(in the rows, 128 means zero)
Here are made-up objects, facts about them, and rows of numbers that follow some of those facts. Name the object behind each unnamed row.

There are 2 kinds of fact about the objects: Δ, ξ.
falon Δ grigu; bostan Δ patus; bostan Δ kebror; nasku Δ vati; broklok Δ rimar; broklok Δ betral
brutoge Δ fluvu; brutoge Δ zoskis; pirul Δ pegru; flistil Δ stutrok; flistil Δ greze; nuvu Δ piral
lerek Δ sunan; gelo Δ leke; skestuste Δ vati; neflar Δ dregas; neflar Δ greze; boses Δ todrak
boses Δ rimar; tasas Δ grufel; gozek Δ tridun; litru Δ lugosker; klaser Δ nasku; tema Δ ditru
laflufar Δ zoskis; laflufar Δ grebuk; greze Δ diskal; nida Δ nasku; nida Δ groplosil; nida Δ madakam
bravu Δ gatu; bravu Δ tridun; nalik Δ nasku; nalik Δ luklege; nalik Δ fazede; nalik Δ raflu
vidur Δ vobrur; vidur Δ klotris; leke Δ stutrok; leke Δ vati; stoka Δ fuga; stoka Δ griplir
stoka Δ fakar; voka Δ vobrur; voka Δ demim; voka Δ grigu; pinom Δ dridrapom; stutrok Δ ronul
komum Δ fluvu; fenal Δ bufas; fenal Δ skedo; rostik Δ lerek; nezuk Δ ribem; todrak Δ nezuk
todrak Δ gradostin; sekes Δ greze; labris Δ zastoke; bruplam Δ dridrapom; bruplam Δ fazede; mipe Δ gozek
mipe Δ golel; troples Δ dridrapom; troples Δ nasku; troples Δ fazede; mida Δ roker; mida Δ kogo
diskal Δ dridrapom; gradostin Δ griplir; skabon Δ skivik; skabon Δ sotru; skabon Δ skestuste; lezemis Δ lugan
skobam Δ ruflim; grebuk Δ fludu; mopla Δ dovo; makur Δ falon; makur Δ skedo; makur Δ malol
demim Δ sotru; demim Δ sunan; demim Δ ditru; demim Δ pirul; kogo Δ grufel; kogo Δ raflu
kobron Δ lagriklur; kobron Δ draba; fuga Δ ribem; fuga Δ griplir; megobin Δ gradostin; vutrur Δ ruflim
vutrur Δ vedren; vutrur Δ ronul; zoskis Δ falon; gropas Δ mivetras; tregrel Δ dretros; tregrel Δ griplir
bifli Δ flistil; zoklegol Δ dridrapom; zoklegol Δ ronul; zoklegol Δ fera; plimir Δ mida; mibros Δ vobrur
mibros Δ kade; lagriklur Δ flistil; lagriklur Δ tasas; lagriklur Δ bribropos; fera Δ ronul; vedren Δ flistil
vedren Δ bribropos; ruflim Δ stutrok; ruflim Δ pinom; dridros Δ boses; drufum Δ bravu; drufum Δ ribem
vibron Δ grigu; mobol Δ nezuk; mobol Δ dovo; mobol Δ ruflim; dipak Δ kopli; vobrur Δ greze
dasas Δ kogo; bufas Δ fera; bufas Δ diskal; dedres Δ brutoge; dedres Δ stasem; gigu Δ leke
gigu Δ bremem; fofila Δ tasas; fofila Δ klople; bisku Δ sidu; sotru Δ klotris; sotru Δ greze
mesku Δ brutoge; mesku Δ skedo; mesku Δ tovem; mesku Δ bremem; tridun Δ flistil; tridun Δ sunan
tridun Δ zoklegol; tridun Δ fera; bedro Δ ribem; bedro Δ patus; linebe Δ piral; linebe Δ vedren
linebe Δ rostik; griplir Δ ronul; gepli Δ piral; gepli Δ bifli; lugosker Δ gapen; lugosker Δ kobron
lugosker Δ tovem; sezatrar Δ luklege; vudran Δ kade; vudran Δ sunan; vudran Δ raflu; grufel Δ ribem
skostim Δ kade; skostim Δ skedo; seflu Δ mipe; dretros Δ sekes; kavim Δ plidrol; kavim Δ vati
ronul Δ dridrapom; brapuskik Δ kobron; kuflar Δ gatu; kuflar Δ vudran; kuflar Δ vati; kuflar Δ trato
stileba Δ grigu; suko Δ pinom; pegru Δ vobrur; pegru Δ ribem; fidu Δ vidur; fidu Δ ronul
klople Δ ditru; klople Δ griplir; vaplek Δ bufas; vaplek Δ gapen; vaplek Δ gropas; fikin Δ bufas
grigu Δ fazede; bribropos Δ vidur; fakar Δ nasku; plidrol Δ nezuk; bremem Δ nasku; ribem Δ ronul
ribem Δ fera; madakam Δ fikin; klagum Δ dovo; trato Δ klotris; stiber Δ fludu; stiber Δ gunebrin
gatu Δ bufas; klovak Δ falon; klovak Δ madakam; lostos Δ fidu; lostos Δ greze; nafli Δ zote
nafli Δ ditru; zogar Δ kogo; dovo Δ vitram; groplosil Δ gradostin; groplosil Δ fera; lodus Δ troples
lodus Δ griplir; lodus Δ madakam; lodus Δ golel; skivik Δ fludu; vati Δ dridrapom; vati Δ ronul
vitram Δ vobrur; lugan Δ lerek; fazede Δ ronul; tutar Δ plidrol; tutar Δ skedo; tutar Δ ronul
zisul Δ zastoke; zisul Δ vibron; zisul Δ stutrok; zisul Δ gobrek; zisul Δ dipak; fosok Δ nasku
fosok Δ sunan; fosok Δ ronul; klotris Δ sekes; luklege Δ sidu; fludu Δ vobrur; fludu Δ dridrapom
fludu Δ diskal; vatral Δ trato; bostan ξ grezaplal; nasku ξ komum; koza ξ stabir; pirul ξ vidur
flistil ξ lodus; nuvu ξ flirer; skestuste ξ bimum; neflar ξ stubo; mefladre ξ luro; tasas ξ piral
litru ξ pogram; nalik ξ kopli; vidur ξ golel; zote ξ mesku; stoka ξ zote; voka ξ ronul
klivu ξ griplir; stutrok ξ bostan; kade ξ klotris; komum ξ gapen; fenal ξ ribem; todrak ξ nuvu
klepil ξ stutrok; mipe ξ kobron; dritum ξ gigu; lezemis ξ luklege; skobam ξ fazede; draremul ξ neflar
pliflonil ξ stasem; makur ξ tikor; kobron ξ pirul; bimum ξ klepil; plimir ξ dridros; stasem ξ plukiba
moklok ξ graskobror; malol ξ bimu; dridros ξ stuston; stabir ξ boses; dasas ξ povo; skedo ξ vibron
sotru ξ koza; bimu ξ todrak; mesku ξ flistil; bedro ξ dasas; zastoke ξ kade; griplir ξ dretros
brago ξ malol; stubo ξ draba; kopli ξ brago; lugosker ξ skestuste; pogram ξ vaplek; piral ξ tovem
seflu ξ stoka; ronul ξ broklok; brapuskik ξ vitram; tovem ξ pliflonil; klople ξ bedro; vaplek ξ dritum
fikin ξ dradom; troskubu ξ pluplek; graskobror ξ plimir; fakar ξ grufel; povo ξ voka; klagum ξ vutrur
flirer ξ mefladre; stiber ξ laflufar; luro ξ lagriklur; zogar ξ mipe; dovo ξ lezemis; lodus ξ klagum
vati ξ troskubu; fazede ξ litru; klotris ξ fikin; luklege ξ betral; vatral ξ skobam

Known rows:
[142 131 138 126 122 129 127 118 125 118 110 132 154 110 143 134 130 134
 147 122 129 108 112 130 128 134 143 120 141 142 130 117 135  97 112]: lugosker
[124 136 137 126 134 121 129 115 118 113 115 131 152 124 131 141 123 133
 133 116 132 105 138 117 125 127 127 126 130 128 117 116 137 107 112]: stuston
[117 120 139 128 123 120 114 125 121 123 105 121 147 116 129 135 126 136
 143 126 136 108 121 112 119 136 149 131 146 151 111 118 135 112 100]: brutoge
[137 142 131 121 124 114 146  85 145 114 126 130 178 106 138 156 121 104
 139 136 129  94 107 117 110 112 123 118 136 120 131 126 130  90 116]: pliflonil
[183 179 132 142 159 161 171 122 114 109 152 102 168 205 121 108 106  94
  86 195 157 156 152 131 117 100 137  97 114 168 119  94 150 251 117]: kebror
[110 149 139 119 127 117 136 101 103 108 113 164 171 118 147 152 120 134
 118  96 131 100 155 114 122 134 108 100 117 124 122 112 145 100 146]: dipak
[123 138 138 125 134 120 129 107 116 112 114 139 154 123 133 142 123 135
 130 115 131 106 142 114 126 131 125 120 127 128 118 115 139 109 118]: bifli
[123 135 138 125 134 119 128 108 117 112 115 136 152 123 131 141 123 136
 132 115 131 106 141 115 127 130 126 124 128 126 118 116 138 110 117]: pinom
[128 130 139 126 139 113 116  94 129 109 124 146 139 124 123 140 125 139
 140 117 123 106 146 107 136 133 126 131 124 114 120 122 138 112 117]: tema
[134 132 127 129 145 144 137 172 119  94 114 118 126 151 117 148 125 111
 141 112 121 100 134 138 136 115 112 129 121  98 117 113 135  63  71]: mida
[139 137 136 124 127 124 133 102 125 113 120 136 151 115 139 142 126 130
 132 123 132 104 122 131 127 130 129 120 130 127 132 115 131 100 114]: troskubu
[117 141 138 123 130 118 129 107 111 111 113 148 160 121 138 145 122 135
 128 107 130 104 146 114 124 133 120 114 125 125 119 114 141 104 127]: vibron
[120 131 138 126 130 120 123 117 118 116 111 131 150 121 131 140 124 135
 136 117 132 106 134 115 124 132 134 125 134 135 115 117 138 109 110]: falon
[126 125 140 126 136 113 113 100 130 113 122 142 138 122 122 138 126 140
 143 119 123 107 141 106 134 134 132 134 129 119 117 123 137 112 111]: skostim
[139 135 136 124 125 123 132 101 129 116 120 135 155 112 139 143 127 127
 133 126 132 103 118 127 125 129 132 119 133 129 132 117 131  98 114]: fikin
[123 141 131 127 133 136 144 152 105 108 104 117 153 135 134 145 121 121
 128 112 136 102 133 134 121 122 121 117 129 130 115 108 137  86  95]: raflu
[133 130 130 125 116 147 136 147 132 125 161 151 135 151 152 139 123 109
 108 130 116 138 108 132 112 113 128  99 124 150 139 128 131 173 115]: graskobror

Name these rows:
No name comes twice in this set of rows, the named rows included.
[118 107 142 129 123 112  97 111 135 125 112 127 133 112 121 132 129 143
 153 130 129 109 120 101 125 141 159 142 150 148 110 126 133 120  97]	dedres
[111 121 137 129 116 127 122 146 112 129  94 105 157 114 136 134 124 132
 137 127 145 106 111 120 109 135 157 126 156 172 106 113 133 112  93]	fluvu
[122 124 132 126 105 123 134 127 132 132 100 101 178  98 143 146 123 109
 144 145 145  97  81 121  95 123 158 119 165 172 117 120 126  98  94]	stasem
[116 131 135 123 167  93 151  65 128 156 151  89 130  98 148 124 123 189
 114  70 132 112 149 137 133 110 102 184 124 106 132 130 107 142 112]	broklok
[119 125 138 127 127 120 119 119 120 119 108 127 148 119 130 137 125 136
 139 122 134 107 128 112 122 134 141 128 140 143 112 117 135 112 106]	zoskis
[151 128 131 125 139 128 127 116 145  98 132 138 127 130 119 149 129 115
 148 126 113 100 121 129 140 119 119 132 121  91 133 124 129  71  89]	zogar
[112 142 133 120 159 110 172 102 101 144 126  76 159 106 159 130 116 169
 110  82 144 111 134 151 116 107 103 157 131 132 124 121 112 129 110]	rimar
[119 128 137 127 126 123 123 127 116 118 106 124 150 121 131 139 124 132
 136 121 135 106 127 117 120 133 141 124 140 145 112 115 135 109 103]	gropas
[120 135 136 122 156 106 149  88 116 134 131 100 148 111 145 131 120 164
 122  93 134 111 140 134 125 114 110 156 128 121 124 125 119 128 113]	boses
[146 126 134 122 136 122 120 101 135 108 127 149 127 121 127 144 129 131
 142 122 121 102 122 127 138 132 127 127 125 101 135 122 132  90 102]	nalik
[118 137 141 121 133 109 120  84 120 107 123 167 153 118 134 147 124 140
 131 104 122 104 154 104 132 136 115 116 117 112 124 120 142 106 138]	zisul
[139 131 119 145 111 163 120 180 161 149 183 159  82 165 133 144 140 102
  88 102 116 123 134 135 132 115 128 115 105 110 151 111 128 149  87]	dasas

The same objects again, as new rows of numbers:
Known rows:
[121 124 121 126 123 123 126 122 127 127 127 124 124 124 125 126 162 125
 133 128 126 128 129 125 126 130 131 121]: klovak
[141 126 117 121 140 123 128 124 127 154 142 125 127 126 123 128 116 119
 119 130 127 128 126 140 126 130 125 141]: linebe
[117 138 135 134 125 123 127 121 127 128 125 131 128 125 148 130 131 136
 125 122 126 127 130 123 126 123 128 121]: grigu
[117 125 122 130 123 124 126 123 128 135 134 129 124 124 125 123 150 120
 135 130 125 110 134 127 126 126 126 119]: klaser
[120 141 117 145 125 130 127 127 127 122 121 155 141 135 144 132 108 135
 139 122 128 124 129 126 125 123 126 122]: dridrapom
[137 131 132 124 136 124 126 158 128 143 124 124 125 131 125 121 149 132
 140 134 127 151 125 126 148 122 126 124]: stabir
[169 125 153 118 147 163 132 131 128 134 122 122 135 131 125 159 141 148
 121 131 138 102 126 128 125 132 124 137]: draba
[139 139 130 138 122 133 129 136 130 122 125 149 135 142 136 130 107 123
 131 121 129 116 131 126 126 122 126 122]: sunan
[123 124 116 123 122 136 126 127 127 120 123 130 125 125 122 123 121 119
 143 131 128 131 127 127 127 124 125 123]: fuga
[122 123 167 120 133 145 131 148 125 129 124 125 127 126 131 155 136 151
 122 131 130 122 125 127 126 138 125 127]: stubo
[159 139 148 139 151 123 129 135 129 137 127 127 133 146 141 132 107 135
 123 128 128 112 124 127 126 122 123 142]: piral
[119 135 144 136 123 127 127 150 134 124 129 144 124 144 141 129 128 123
 133 122 125 102 138 129 127 124 128 123]: raflu
[121 124 132 128 138 125 127 130 130 133 124 127 124 126 128 123 145 139
 130 129 131 105 126 126 139 128 123 140]: plukiba
[132 129 136 121 128 123 129 129 128 133 131 127 124 132 128 128 119 123
 121 125 126 112 126 128 126 122 124 130]: lugan
[120 138 121 122 125 132 126 123 126 121 123 129 122 124 126 129 107 142
 122 122 129 140 134 126 124 120 121 130]: skestuste
[128 125 124 132 122 131 130 132 129 118 124 127 129 135 130 127 105 132
 135 130 129 107 126 124 126 123 128 130]: patus
[130 126 138 130 121 134 134 144 129 119 123 131 132 137 132 125 109 136
 133 122 131 135 127 124 126 124 128 134]: ditru

Name these rows:
No name comes twice in this set of rows, the named rows included.
[120 138 133 140 134 121 126 140 136 134 128 128 124 136 140 124 146 119
 151 126 125 103 138 125 128 124 126 120]	luklege
[134 125 138 118 136 153 130 136 124 139 123 121 134 124 124 145 128 137
 120 122 135 186 127 132 126 137 126 141]	neflar

Now the same objects, written a new way:
Some objects and their rows:
[157 133 128 153 153 114 130 110 125 133 111 136 141 121 127  95 114 111
 139 149 134 143 124 146 154  92 131]: vidur
[125 137 125  58 156 169 114 107 108 173 136 156 126  79 104 141 109 112
 117  66 126 152 102 143 118 161 157]: zisul
[118 138 111 125 131 114 137 126 125 143  91  94 144 108 127 146 108 161
 145  97 123 139 114 131 152 119 112]: gropas
[110 151  96 150 159 130  85  84 111 139  97  94 129 106 149  86 103 113
 125 119 167 162 146 160 160 107 144]: vatral
[143 111 103   9 129 196 119 122 119 132 161 157 154 136 128 158 107 175
 176 139 132 136 127 144 114 105 160]: stoka
[134 126 100 135 148  97 148 125 129 131 122 101 113 116 149 153 113 143
 142  91 141 152 117 148 133 142 124]: draremul
[168 123 148 131 138 140 132 115 118 129 119 119 138 114 125 122 131 118
 125 126 143 138 140 130 145  99 136]: grebuk
[100 149  97 110 129 118 119 118 111 148  80 125 154 124 122 121  97 149
 146 111 124 130  91 151 140 135 123]: brapuskik
[115 149  78 156 161  95 149 106 133 135 114  72 102  87 125 153 123 120
 107  87 124 162 139 145 143  96 115]: pogram
[144 132 124  73 147 147 124  95 108 140 114 142 160 118 128 103 114 110
 120 127 138 143 119 151 143 109 153]: skabon
[131 127 110 109 128 131 106 107 123  89 141 127 139 140 173 155 138 123
 113 143 148 147 133 158 144 130 132]: klople
[172 130 126 176 143 108 129 121 131 127 112 117 123 126 144 121 130 122
 137 136 145 138 135 145 130 117 119]: dovo
[121 123 120 137 139 139 112 104 134 130 133 147 134 116 134 137 113 133
 128 136 118 123 140 122 133 121 120]: gozek
[136 124 134 119 132 152 112 113 146 124 132 122 145 114 141 161 131 160
 123 135 126 126 153 110 129 113 111]: plidrol
[178 112 178 217 119 141  93 137 153 120 135 137 105 102 122 157 147 134
 136 154 125 114 174  95 112 112  93]: dridrapom
[126 124 105 126 158  91 149 122 141 135 120 103 117 100 140 154 102 141
 141  96 120 166 123 127 151 119 117]: tikor
[122 128 128  79 138 163 105  91 140 128 141 138 153 123 143 152 129 145
 123 136 130 131 147 119 129 114 122]: fuga

Name these rows:
No name comes twice in this set of rows, the named rows included.
[166 125 140 165 139 116 126 122 135 133 122 114 120 109 135 130 125 123
 137 130 134 138 142 125 134 106 117]	gunebrin
[155 123 149 170 140 127 118 131 142 159 136 141  80  80 122 160 119 121
 139  90 121 139 130 120 106 155 117]	gobrek
[126 138 130  47 155 160 116  92 121 145 129 144 164 113 132 126 121 130
 124 121 133 142 117 139 130 107 146]	mobol
[145 114 174 135 105 149 195 140  90 106 122  78 147 101 158 172 126 122
 138 114 149 115 163  77 162 121 100]	malol
[155 127 155 176 123 144  76 129 144 141 141 155 101  91 117 158 129 128
 136 133 119 131 140 118 115 121 112]	stutrok
[112 138 107 100 157 125 124 101 114 157 115 155 134 105 120 110  92 118
 129 115 114 143  98 146 141 134 139]	gepli
[137 112  99  62 117 162 131 126  81 121 112 108 164 111 123 146 127 137
 106  82 148 137 134 139 162 121 165]	makur
[157 102 114 199 143  93 147 117 164  90 138 106 109 132 169 153 126 138
 137 164 130 144 171 118 149 103  99]	ditru
[125 131 130 136 150  97 140 136 137 128 128  97 106  97 144 163  97 141
 146 101 117 185 120 145 173 105 114]	grezaplal
[ 98 134  86  99 156 136 130  99 110 152 120 160 147 112 130 108  86 115
 133 123 116 138 102 154 157 136 142]	linebe
[123 117 120 100 132 164 107 110 118 139 141 143 141 101 123 153 119 125
 121 113 122 123 140 123 140 133 137]	klaser
[153 109 136 189 111 152  95 132 138 120 139 137 109 104 130 168 138 141
 128 134 129 104 163 109 116 141 111]	nasku
[111 142  71  92 125 119 120 112 106 155  64 111 179 123 105 118 108 181
 137  88 126 104 102 130 135 131 132]	lugosker
[ 85 163  68  81 135 141 131  91  98 147  81  89 173  92  90 129 126 129
  86  97 112 128 112 145 150  72 126]	vaplek
[122 144  71 150 163  86 173 103 131 135 117  78 105  83 119 159 134 104
  95  97 112 155 118 155 131  91 109]	dritum

Now the same objects, written a new way:
Some objects and their rows:
[165 131 138 155 159 140 130 142 121 149 109 140 102 171 143  78 124 145
 156 110 129 150 144 129 133 122 140 101 119 132 119 124  99 123 149 120
 129 134 145 129 126]: vibron
[124 108  98 162 164  95 156 126 116  72  73 121 147  98 114 102 114 139
 136  19 139 168 147 121 117 150 159 137 163 171 115 134 123 121 163 186
 153 169 112 125 112]: klepil
[118 132 147  77 148 151  75 151 150 136  73 131 127 101  91 106 142 122
 120  99 115 146 161  95 141 124 140 120 111 118 142 113 103  81 113 139
 137 113 159 145 107]: vidur
[148 122 119 135 141 148 135 143 121 160 109 144 113 174 114  89 115 118
 146 107 125 148 157 107 115 143 131  96 110 124 134 123 128 127 141 135
 132 123 147 128 118]: bribropos
[124 116 127 125 135  97 112 143 129  74  82 111 153  65 117 122 122 139
  98  80 124 165 106  95 138 119 182 147 142 152 112 125 143 134 107 153
 154 167 135 121 172]: moklok
[142 108 115 180 150  94 165 133 107 114 103 129 133 122 120 101  74 131
 119  74 133 174 121 110 100 137 158 121 141 164  97 125 157 151 124 141
 144 151 138 115 173]: rimar
[137 134 142  94 131 142  82 154 140 112  88 121 130 119 129 104 165 142
 131 111 119 139 133 104 161 114 163 126 118 120 139 125 104 114 128 137
 142 150 142 135 130]: brapuskik
[141 114 145 126 128 167 111 136 129 135 146 105 106 165 138 131 107 133
 138 118 134 111 110 119 126 114 128 139 122 128 155 148 123 131 158 120
 113 125 155 114 137]: gigu
[ 93 101 129 144 140 125 140 124 115  94 115  98 139  58 124 143  85 139
 124  90 138 154 108 120 105 108 154 165 141 142 132 177 145 133 139 135
 129 162 154 105 177]: dritum
[171 144 182 148 195 113 180 142 130 170 137 128 103 132 112  78 122 201
 138  98  83 160 133 153 130 119 154 129 119 107  50 107  71 131 162 138
  79  97 196 175  79]: pinom
[132 111 131 115 125 178 105 139 135 143 139 107 109 166 115 133  95 114
 124 107 137 110 126 107 111 130 116 132 111 127 169 135 138 120 151 124
 124 111 152 115 127]: bifli
[156 126 132  87 123 154  76 154 150 139 109  98 137 104 127  75 196 136
 137 144 105 157 117  97 133 118 188 130 124 123 142 122  96 121 142 125
 176 155 117 134 130]: lodus
[131 129 167  73 146 142  83 147 153 166  86 141 122 135  61 115  97 103
 110  95 103 136 152  89 119 129 116 115 115 141 112  91 124  82  96 133
 107  64 199 151 109]: greze
[140 129 151 113 156 119 108 171 155 157  98 135 127 122 142  93 160 172
 118  94 142 169 160  89 131  97 144 117 143  93 168  84  81  95 103  65
 134 101 130 146 157]: pegru
[141 108 112 177 150  94 166 132 106 114 103 130 134 120 117 102  72 130
 117  75 130 175 122 110 101 140 156 120 142 162  96 126 158 151 125 142
 143 151 139 113 170]: gobrek
[140 109 126 117 129 109 101 140 136 100  96  90 156  51 105  95 133 128
 102 107 107 180  91  93 105 121 199 153 148 168 105 125 139 135 117 143
 184 165 122 120 169]: zote
[146 124 113 166 162 126 157 167 128 167 111 141 116 149 167  66 161 178
 150  98 157 187 178 103 117 113 145  95 131  77 178 107  82 123 141  64
 148 135 102 135 152]: grufel

Which object is each row?
No name comes twice in this set of rows, the named rows included.
[190 145 170 147 167 130 156 133 118 145 142 125  99 176 135  84 133 176
 157 121  84 129 108 158 157 126 161 123 114 127  55 128  84 154 177 164
  90 134 181 153  82]	troples
[131 117  81 106 113 133 229 165 120 207 171 137 150 169  98  99 178 171
 124 107  87 164 165  70 112 175 161 111 104  34 167 111 137 194 163 169
 105 123 139 159  81]	fera
[170 139 167 148 179 122 171 142 125 163 137 128 107 149 121  82 128 184
 143 106  89 154 134 144 133 124 154 123 118 110  70 113  84 138 162 141
  90 114 180 164  88]	bruplam
[145 129 125 119 150 122 223 157 127 202 165 133 133 150  99  92 161 192
 126 102  77 166 151 105 119 154 162 125 110  54 113 106 109 174 165 160
  86 106 168 173  71]	zoklegol

